Each row has a name. Each question is about the rows just above it.

[103 102 101 176 109 137  86]  z_208
[ 90 153 154 113 173  90 139]  z_263
[105 165  80 158 155 155 133]  z_76
[141 131 137 171 120  97 110]  z_178
[ 80 137 112 158 171 132  76]  z_759
[175 160 160 136  89 149 112]  z_755
Go on from [141 131 137] to the end of its row. -> [171 120  97 110]
Go on from [105 165  80] to the end of its row. -> [158 155 155 133]

[114  87 105 138] = z_679
[122 135 143 140] = z_443
[166 150  97  99] = z_448
[171 164 157 140] = z_637
[126 128 133 130] = z_615
[ 92 147 122 123] = z_702
[ 97 121 139 139] = z_646
[119 104 111 139] = z_39
[173 152 119 138] = z_422
[ 67 122 111 125] = z_46
[184 118 103 144] = z_574
[108 132 139 143] = z_140
Move every entry of [171] by -1 step of 1. -> [170]
After [135 143], its row goes on with -> [140]

[ 96 141 133 119 132  97 132 147 123  90 127 136 166 132 105  99 133 132
  85 105 171 122 144 156 122] -> z_468
[159 155 129 149 118 145 104 117 148 185 145 114  91 142 150 153 128 108
 176 132  87 135  95  93 133] -> z_881
[146 181 133 151 116 124 151 117 111 178 142 115  78 136 140 140 131 102
 161 113 104 135  94 101 130] -> z_366
[135  75 119 115 136 151 151 116 111 112 126 136 166 132 132 138 122 147
 130 156 119 127 145 133 131] -> z_971
[127 108 125 121 131 135 138 125 120 116 125 131 145 128 127 128 126 136
 123 137 129 127 137 132 128] -> z_990
Shift each entry of [142 150] by -1 times 1: -> [141 149]
Shift each entry of [133 119] by +1 times 1: -> [134 120]
After [126 136 166 132], its row goes on with -> [132 138 122 147 130 156 119 127 145 133 131]
The rest of the row after [130 156 119 127]: -> [145 133 131]
The rest of the row after [151 116 111]: -> [112 126 136 166 132 132 138 122 147 130 156 119 127 145 133 131]

[132  87 106 178 126 160 130 143 153 119 105 156 132 148 128 115  87 137
 117 138 141 125 142 110 135  87 116 123 108 119 131 131 125 112] : z_835
[123 126 131 127 144 104 158 109 125 119 126 128 169 114 160 148 128 143
 107 108 117 129 142 156 151 124 135 133 109 131 123 149 140  95] : z_539
[126 126 132 126 140  87 176 117 119 125 122 121 157 110 165 139 122 136
 106 108 105 131 131 154 158 115 133 125  99 129 126 147 139 100] : z_174
[ 89 162 106 125 129  81 134 118 120 132 124 138 128  91 119 131 148 116
 104 102 113 128  95 135 140 130 135 124 155 114 146 101 147 128] : z_473
[ 93 162 106 127 127  89 135 114 123 131 127 143 131  98 120 125 152 118
 103 100 114 126  92 138 142 130 137 128 165 109 144 102 146 125] : z_810
[130 127 121 125 133  99 179 122 118 126 120 116 147 109 166 134 119 130
 103 100 115 133 119 151 160 111 132 119 102 128 125 145 136 106] : z_791
Go on from [100 114] to the end of its row. -> [126  92 138 142 130 137 128 165 109 144 102 146 125]
After [126 131], its row goes on with -> [127 144 104 158 109 125 119 126 128 169 114 160 148 128 143 107 108 117
 129 142 156 151 124 135 133 109 131 123 149 140  95]

[ 93 146 136  64 121 114 122] -> z_683
[118 174 115  95 138 163 146] -> z_350
[118 174 115  95 138 163 123] -> z_74
[103 144 113  83 152 113 105] -> z_55
[ 93 146 136  64 121 113 105] -> z_654
The rest of the row after [144 113  83]: -> [152 113 105]
Move every entry of [138 163] by -1 step of 1. -> [137 162]

[128 117 154 139] -> z_275
[ 66  62  86 117] -> z_110
[122  99  92 115] -> z_945
[106  85 110 105] -> z_494
[128  85  97 102] -> z_440
[ 66  61  87 117] -> z_932
[ 66  62  87 117] -> z_358
After [128  85  97], its row goes on with -> [102]
After [122  99], its row goes on with -> [ 92 115]
Shift each entry of [85] by +1 times 1: -> [86]
After [128 117 154], its row goes on with -> [139]
[117 154] with -1 step of 1 on every entry: -> [116 153]

[123 122 129 141 180 106 109 125 111 136 133 111 115 129 126 123 143 122
 127 137  95 130 110 146 155 130 104 119 139 127 145 115 132 120 106 147
 130 156 145 128 103 138 165 155 151 137] -> z_231
[ 96 100 123 129 136 155 124 100 127 110 105 125 124 141 148 112 173 117
 123 120 118 167 128 113 148  82 130  89 151 122 149 121 142 131 126 131
 133 142 142 133 134 148 131 130 157 116] -> z_699
[139 135 139 126 141 112 114 128 103 140 135 127 115 105 123 139 126 132
 118 137 112 112 103 147 140 142 112 139 127 119 131 125 143 125 119 134
 133 142 142 134 109 140 149 130 144 137] -> z_512
[123 122 129 141 180 106 109 125 111 136 133 111 115 129 126 123 143 122
 127 137  95 130 110 146 155 130 111 100 148 125 152 113 135 123 109 142
 124 170 142 108 113 144 157 149 158 128] -> z_993
[112 128 141 138 128 124 139 134 151 112 122 155 131 154 134 122 110 108
 148 148 129 123 151 132 138 139 109 116 116 145 129 116  97 109 123 129
 143 125 128 123 128 117 117 124 128 128] -> z_655
[132 140 143 123 111 139 143 106 126 136 127 122 119 125 152 133 153 123
 117 117 118 117 111 121 118 129 128 124 126 115 134 119 141 130 122 117
 137 143 151  96 130 141 124 107 135 120] -> z_522
Move every entry of [112] by +1 step of 1. -> [113]
[105] with +1 step of 1 on every entry: -> [106]
[117] with +1 step of 1 on every entry: -> [118]
After [133 142 142 134], its row goes on with -> [109 140 149 130 144 137]

[152 138 119 134 118 149 165 124 113 151 136 127 122 145 101 134 159 104
 152  97  99 133 126 125  98 177 151 175 108 127 179 107 168 131 128 104
 101 148 138 116 137 139 100 142 127 107 160 111 133 114 190 145 120 156
 159 192  95 101 117 139]  z_17
[130 149 101 157 152 128 155 124 132 143 137 102 170  87 159  69 105 117
 142 118 166 127 139  93 115 152 123  99  95 157 105  99 163 193 170 105
 129 130 109 132 164 180 164 152 117 107 177  77 113  87 140 130 112 132
 147 131 135 147 149 122]  z_596
[146 155 105 160 132 146 179 120 121 170 133 106 153 105 118  91 130 101
 160  85 128 120 143 107  94 188 152 153  84 138 159  87 190 175 148  90
  96 136 116 115 148 179 116 160 114  99 177  71 129  94 183 142  91 156
 168 183  96 117 117 121]  z_75
[127 156 146 166 127 155 157 126 148 195 120 130 140  87 106 113 104 117
 160  97 136  75 173 148 137 147 166 157 102 105 155 110 162 166 118 120
  95 101 103 100 102 179  92 151 120 136 105  99 152 144 131 146  64 155
 159 192  94 133  87  84]  z_754
[129 154 151 165 127 160 157 129 150 195 123 136 137  93 106 120 109 118
 162 101 135  75 173 152 142 145 167 161 107 104 158 114 160 165 118 125
  98 104 107 101 102 178  93 150 115  99 103 107 153 149 132 150  70 158
 144 145 116 134  90  86]  z_819
Go on from [159 192  95] to the end of its row. -> [101 117 139]
Move every entry of [122] by -1 step of 1. -> [121]
[160] with -1 step of 1 on every entry: -> [159]
[101 103] with -1 step of 1 on every entry: -> [100 102]
After [152 144 131 146  64], its row goes on with -> [155 159 192  94 133  87  84]
Go on from [114  99] to the end of its row. -> [177  71 129  94 183 142  91 156 168 183  96 117 117 121]

[162 108 125 144 171] : z_894
[154 130 142 140 192] : z_227
[153  90 121 137 143] : z_493
[154 130  92 105  99] : z_356
[ 83 127 162 138 152] : z_704
[150 135  92 105  99] : z_171
Shift each entry of [90] by -1 times 1: -> [89]
Move every entry of [127 162 138] by -1 step of 1. -> [126 161 137]
Move every entry of [ 92 105] by +1 step of 1. -> [ 93 106]
[153  90 121 137] with -1 step of 1 on every entry: -> [152  89 120 136]
[ 92 105] with -1 step of 1 on every entry: -> [ 91 104]

[132 102 142 122  85 140 135 138 127 133 146 114 131 119 151 113 109 118
 121 167 114 132 137 143 132 124 138  98 133 124 166 131 123 110 120 127
 128  98 122 122 116 143 129 122 125] = z_90
[152 130 123 104 137 128 127 145 145 150 116 123 117 109 118 118 125 119
 128 105 130 120 112 123 117 132 122  95 123 149  95 127 106 114 124 112
 144 123 137 101 143 121 140 119 141] = z_271
[138 131 125 123 130 141 107 138 115 131  92 115 139 123 107 116 145 119
 127  96 129 130 140 118 139 124 138 128 118 118 135 113 128 141 129 125
 115 132 103 120 144 111 139 121 140] = z_721
[122 107 101 136 137 129 118 127 125 125 109 101 135 128 119 122 129 118
 121 117 141 149 108 132 135 123 128 139 118 119 126 121 133 143 153 148
 119 138 115 130 140 117 123 128 135] = z_640
[149 136 120 115 143 125 126 139 136 144 104 121 122 116 107 119 134 115
 125  95 135 130 114 119 125 127 126 112 118 140  99 125 113 133 132 138
  89 132 126 106 151 116 137 125 140] = z_792
[ 96 121 130 143 151 138 101 134 121 125 125 124 140 120 117 128 142 127
 123 108 137 133 118 126 136 120 128 172 120 112 140 136 147 143 118 140
  94 141 119 151 136 120 123 126 138] = z_118
[122 107 116 136 137 129 118 127 125 125 109 112 135 128 125 122 129 118
 121 117 141 149 108 132 135 123 128 139 118 119 126 121 133 143 127 148
 119 142 115 130 140 117 123 128 135] = z_505
[ 75 104 148 144 116 145 102 141 118 126 168 125 145 114 149 123 125 136
 124 157 119 132 136 142 138 116 137 168 134 104 190 121 132 125 105 137
  89 109 127 160 102 144 121 126 130] = z_31
[ 89 105 114 146 169 140  80 133 119 116 103 123 146 125 111 129 153 127
 124  95 147 143 107 126 139 125 124 187 117 107 130 124 148 159 113 160
 102 158 115 160 132 106 117 126 143] = z_852
The rest of the row after [147 143 118]: -> [140  94 141 119 151 136 120 123 126 138]
Go on from [118 126 168] to the end of its row. -> [125 145 114 149 123 125 136 124 157 119 132 136 142 138 116 137 168 134
 104 190 121 132 125 105 137  89 109 127 160 102 144 121 126 130]
After [137  89], its row goes on with -> [109 127 160 102 144 121 126 130]
[141 129 125 115] with -1 step of 1 on every entry: -> [140 128 124 114]
The rest of the row after [119 127]: -> [ 96 129 130 140 118 139 124 138 128 118 118 135 113 128 141 129 125 115
 132 103 120 144 111 139 121 140]
Move every entry of [121] by -1 step of 1. -> [120]

[163 126 124 103]  z_477
[144 113 123 103]  z_116
[ 82 175 108  91]  z_334
[ 82 175 108  92]  z_923
[178 136 134 110]  z_633
[163 140 122 103]  z_313
[130 150  84 104]  z_273
[168 129 116 105]  z_159
The rest of the row after [178 136 134]: -> [110]
Go on from [163 126] to the end of its row. -> [124 103]
Go on from [113 123] to the end of its row. -> [103]
Move every entry of [168 129 116] by +1 step of 1. -> [169 130 117]

[134 109 118 102] : z_57
[ 72 109 119 170] : z_416
[134 108 118 170] : z_944
The rest of the row after [109 119]: -> [170]
[ 72 109 119] with -1 step of 1 on every entry: -> [ 71 108 118]
The rest of the row after [109 118]: -> [102]
Go on from [134 109 118] to the end of its row. -> [102]
Shift each entry of [ 72 109 119] by +1 times 1: -> [ 73 110 120]
Go on from [134 108 118] to the end of its row. -> [170]
[118] with -1 step of 1 on every entry: -> [117]

[ 86 128 148 140 106 146 100 108] = z_950
[ 86 127 148 140 106 117 130  83] = z_645
[117 123 107 125 138 145 188  88] = z_465
[153 111 105 111 119 136 141 148] = z_144
[106 145 159 145 131 140 155  96] = z_753
[105 141 145 142 136 125 124 103] = z_385
[107 129 125 132 131 140 155  95] = z_695
[109 127 141 132 110 134  97 132] = z_446
[102 148 152 147 144 118 123  96] = z_302
[150 139 115 128 162 114 178 108] = z_627
[158 110  94 109 132 140 184 134] = z_354
Go on from [139 115] to the end of its row. -> [128 162 114 178 108]
After [ 86 128 148 140 106], its row goes on with -> [146 100 108]
Go on from [105 141] to the end of its row. -> [145 142 136 125 124 103]
The rest of the row after [148 152]: -> [147 144 118 123  96]
[119] with -1 step of 1 on every entry: -> [118]
The rest of the row after [109 127]: -> [141 132 110 134  97 132]

[153  73 133 123  95 177 130]  z_681
[125  73 109  74 119 120 148]  z_211
[103  85 100 151  73 187 173]  z_948
[ 95 167 128 169 159 127 128]  z_47
[ 80 117 173 147 134 110  86]  z_575
[ 80 117 173 147 162 104  94]  z_289
[129  66 108  73  83  99 150]  z_583
[165  71 136 107 129 152 126]  z_877
[129  66 108  73 116  99 150]  z_319
[125  73 109  74 119  90 148]  z_343
[ 95 138  81  93  88 112 191]  z_922
[ 98 111 173 147 162 103  94]  z_831
The rest of the row after [165  71 136]: -> [107 129 152 126]
Move every entry of [151] by +1 step of 1. -> [152]
Go on from [81 93] to the end of its row. -> [ 88 112 191]
The rest of the row after [93 88]: -> [112 191]

[105 117 147 173 106 178 128  88 140 116 134 104 133 147] -> z_817
[160 118 138 134 100 120 107 104 119 112  99  88  94 116] -> z_224
[125 131 131 117 130 136 131 124 126 130 120 127 129 132] -> z_983
[129 116 134 166 119 138 118 108 126 114 140 100 119 105] -> z_34
[118 143 176 166 122 145 105 110 163  86 129 171 133 119] -> z_951
[123 135 130 137 125 116 115 118 128 129 141 129 131 133] -> z_251
[ 86 170 122 187 146 197 111 124 124 106 103  88 142 110] -> z_300
[123 148 120 124 127 175 115 142 135 128 140  93 150 120] -> z_723
[118 133 120 141 118 147 123 141 135 129 141 106 133 135] -> z_138
[102 143 112 162 128 132 108 118 134 128 141 123 110 119] -> z_304
[117 141 122 135 135 186 101 154 133 133 138  97 157 108] -> z_156
[148 119 126 132 112 117  99 110 128 112 125 107 101 128] -> z_772
[141 106 133] with -1 step of 1 on every entry: -> [140 105 132]
Shift each entry of [141] by +1 times 1: -> [142]
The rest of the row after [135 129 141]: -> [106 133 135]
Go on from [128 141] to the end of its row. -> [123 110 119]
Go on from [142 135] to the end of its row. -> [128 140  93 150 120]

[162 126 128 152 125 130 112 131] -> z_22
[ 97 131 128  89 127 132 117 134] -> z_880
[ 98 129 126  81 130 131 118 132] -> z_591
[162 126 128 152 127 128 139 123] -> z_119
[ 75 136 132  69 123 141 120 138] -> z_124
[157 129 128 166 123 121 129 130] -> z_423
[103 127 120  85 129 132 121 137] -> z_896
[149 124 125 140 130 125 142 119] -> z_5
[132 126 125 130 120 137 133 139] -> z_134
[106 133 133 111 126 130 116 132] -> z_200
Shift each entry of [126] by +1 times 1: -> [127]
The rest of the row after [152 125 130]: -> [112 131]
[128 166 123 121] with -1 step of 1 on every entry: -> [127 165 122 120]
The rest of the row after [127 132]: -> [117 134]
The rest of the row after [126 130]: -> [116 132]

[ 64 156 163  90] -> z_579
[173 109  96 185] -> z_613
[128 110  96  94] -> z_635
Go on from [109  96] to the end of its row. -> [185]
Move every entry of [96] by +1 step of 1. -> [97]
Whose row is [ 64 156 163  90]? -> z_579
Go on from [128 110  96] to the end of its row. -> [94]
[109] with +1 step of 1 on every entry: -> [110]

[137 164 126  77 105 141 104  79]  z_151
[127  76 128  97  77 135 118 127]  z_63
[133  97 134 118 101 143 122 132]  z_285
[134  96 129 104 105 143 113  97]  z_457
[124 164 125 150 160 114 156 144]  z_97
[114 149 108 165 154 106 135 153]  z_93
[128  63 134  77 106 141 104  90]  z_81
Shift each entry of [164 125] by +1 times 1: -> [165 126]
[ 77 106 141] with +1 step of 1 on every entry: -> [ 78 107 142]
After [160 114 156], its row goes on with -> [144]
After [126  77 105 141 104], its row goes on with -> [79]
Go on from [164 125] to the end of its row. -> [150 160 114 156 144]

[139  93 117 118 130 144 109 107] : z_963
[125 101 101 120 140 102 136 100] : z_170
[116 118 137 145 140 131 128  99] : z_581
[106 115 123 107 119 178 129 135] : z_618
[ 81 113  92 128 111 108 140 150] : z_771
[154 124 141 135 126  96 121 127] : z_235
[154 140 138 135 133 160 111 140] : z_305
[146 139 113 147 122 133 140 149] : z_40
[172  93 116 128 140  79 120 164] : z_72
The rest of the row after [ 93 117]: -> [118 130 144 109 107]
After [139  93 117], its row goes on with -> [118 130 144 109 107]
Shift each entry of [126  96] by -1 times 1: -> [125  95]
[115 123] with +1 step of 1 on every entry: -> [116 124]
The rest of the row after [101 120 140 102]: -> [136 100]
After [120 140], its row goes on with -> [102 136 100]

[171 177 110  86 123 146  94 141  75  77 132 118 103 107 150 192 110 131
 136 108 161 150 133 163 132 162 102 148] -> z_503
[114 100 137 177  92 122 150 114 176 152 146 149 166 159 151 192 156 147
 106 187  70 128 172  98 129 166 114 112] -> z_749
[179 151 120  66 123 140  91 139  81  74 122 105  94 101 163 196 122 125
 142 109 146 144 132 157 120 150 111 141] -> z_290
[171 175 110  85 122 146  94 141  75  77 131 118 102 107 151 192 110 131
 137 108 160 150 133 162 131 161 103 147] -> z_968
[ 90 112 114 187  86 117 150 121 161 140 143 162 172 155 109 125 149 152
 111 183 105 136 179  87 134 168 102 119] -> z_599
[193 183 149 100 136 171 148 128 140 136 148 121  82 154 167 144 110 147
 123 113 105 136 110 176  76  82 142 133] -> z_333
The rest of the row after [114 187  86]: -> [117 150 121 161 140 143 162 172 155 109 125 149 152 111 183 105 136 179
  87 134 168 102 119]
After [150 192], its row goes on with -> [110 131 136 108 161 150 133 163 132 162 102 148]
The rest of the row after [105 136 179  87]: -> [134 168 102 119]
After [120  66 123 140], its row goes on with -> [ 91 139  81  74 122 105  94 101 163 196 122 125 142 109 146 144 132 157
 120 150 111 141]
Shift each entry of [192] by +1 times 1: -> [193]
The rest of the row after [132 118]: -> [103 107 150 192 110 131 136 108 161 150 133 163 132 162 102 148]
[193 183] with -1 step of 1 on every entry: -> [192 182]

